Below are the code and all the weights of a small trained network. Each question names an input and a class and asks about switching units off, where a switched-off unit gives its printed mean instead of its output.

import numpy as np


def w(rows, s, z=0):
    codes = np.array(rows[::2]) - 128.0
    scale = np.full(codes.shape[1], s)
    scale[-1] = z or s
    return codes * scale


def f(y):
    return y / 2 * (1 + np.tanh(0.7978845608 * (y + 0.044715 * y**3)))


def log_softmax(a):
    a = a - a.max(-1, keepdims=True)
    return a - np.log(np.exp(a).sum(-1, keepdims=True))


def net(x, mask):
    res = np.array(x, float).reshape(1, 4) / 4 @ E
    y = f(res @ A[0][:, :-1].T + A[0][:, -1])
    res = res + np.where(mask, y, B[0][:, -1]) @ B[0][:, :-1]
    return log_softmax(res[-1] @ U[:, :-1].T + U[:, -1])


A, B = {}, {}
E = w([
[59,209,138,188,108,143,185,85,145,222],'x0',
[107,185,202,102,167,114,197,107,68,118],'x1',
[196,128,107,150,149,129,114,63,202,134],'x2',
[125,29,116,80,136,132,248,153,114,172],'x3',
],0.014)
A[0] = w([
[97,175,108,244,17,152,98,106,155,181,215],'N0',
[163,164,211,131,130,73,108,167,104,94,133],'N1',
[109,110,131,60,170,128,254,169,42,164,205],'N2',
[196,147,174,185,147,139,105,141,218,122,209],'N3',
[158,184,111,182,190,168,139,18,206,207,165],'N4',
[128,121,129,149,152,187,230,141,72,187,168],'N5',
[151,107,33,58,194,2,125,73,102,27,252],'N6',
],0.0085,0.0037)
B[0] = w([
[5,127,67,187,71,151,94,115,127,150,247],'N0',
[85,198,201,176,181,139,58,148,85,71,170],'N1',
[96,143,194,17,114,39,161,182,147,196,250],'N2',
[177,181,102,92,81,110,101,73,154,104,203],'N3',
[125,120,131,195,195,36,142,57,255,90,245],'N4',
[200,102,112,87,114,52,166,125,145,198,212],'N5',
[175,140,173,93,136,202,57,176,151,173,238],'N6',
],0.012,0.014)
U = w([
[81,139,58,176,58,149,117,148,85,170,161],'0',
[144,107,108,143,152,59,209,100,174,147,250],'1',
[100,162,118,187,122,109,128,38,174,120,43],'2',
[83,91,48,112,134,138,117,226,44,52,140],'3',
[251,114,116,83,107,171,75,186,159,111,112],'4',
[123,193,232,133,198,170,88,120,96,92,190],'5',
[132,122,155,151,163,164,177,131,114,80,3],'6',
[131,125,190,74,118,58,190,183,117,179,147],'7',
],0.012,0.0025)

Each question gives the input, the list of numbers given to net, and the class t.
The units are the neurons (one row each of A and B). Each row of codes is followed by its name. A weight is (code - 128) times the scale printed after its matrix; where a second scale follows, it is the last column's (A, B and U).
mask holds one flag per neuron, in row order. A switched-off neuron (its flag False) gives its mean, the last column of its row in B, instead of its output. The means were averaged over made-up inputs and are rounded, as every weight is.
A unit's drop is (log p(t) with every unit on - log p(t) with that unit switched off) / (log p(t) with every unit on - log p(t) with every unit switched off).
The circuit of an input: a set's keep is (log p(t) with only the set's units on - log p(t) with every unit switched off) / (log p(t) with every unit on - log p(t) with every unit switched off). Starting from all 7 units, units are removed one at a time, each time the one whose removal leaves the highest keep (on an exact tie, the one counted first), for as long as the keep stays at least 0.8.
units of the circuit, in order: the units of the circuit, biggest drop first
most important unit: the unit with the biggest drop
top k neurons: the k neurons with the biggest drops, biggest first
drop when u is switched off: that unit's drop, to one decimal
input [2,3,-8,-4], class 5: most important unit => N1
input [-4,-6,2,8], class 4: top 3 neurons => [N6, N4, N0]
input [-7,-3,-7,1], class 4: top 2 neurons => [N6, N0]
input [4,3,-5,-8], class 0: top 3 neurons => [N0, N4, N3]
input [-3,-7,0,8], class 7: top 2 neurons => [N2, N3]
input [1,-7,1,2], class 0: units of the circuit, in order => [N4, N0]
input [-2,-1,-7,-5], class 5: top 2 neurons => [N1, N0]
input [3,-8,0,8], class 7: top 2 neurons => [N4, N2]
input [-3,-8,-5,-7], class 0: top 2 neurons => [N4, N0]
input [-5,0,-1,-5], class 5: top 2 neurons => [N1, N5]
input [-8,5,7,4], class 4: drop when N6 is switched off => 0.4
input [-2,4,-1,-2], class 5: drop when N2 is switched off => 0.0
input [-4,0,2,4], class 4: drop when N0 is switched off => 0.2
input [-6,4,4,2], class 4: most important unit => N6
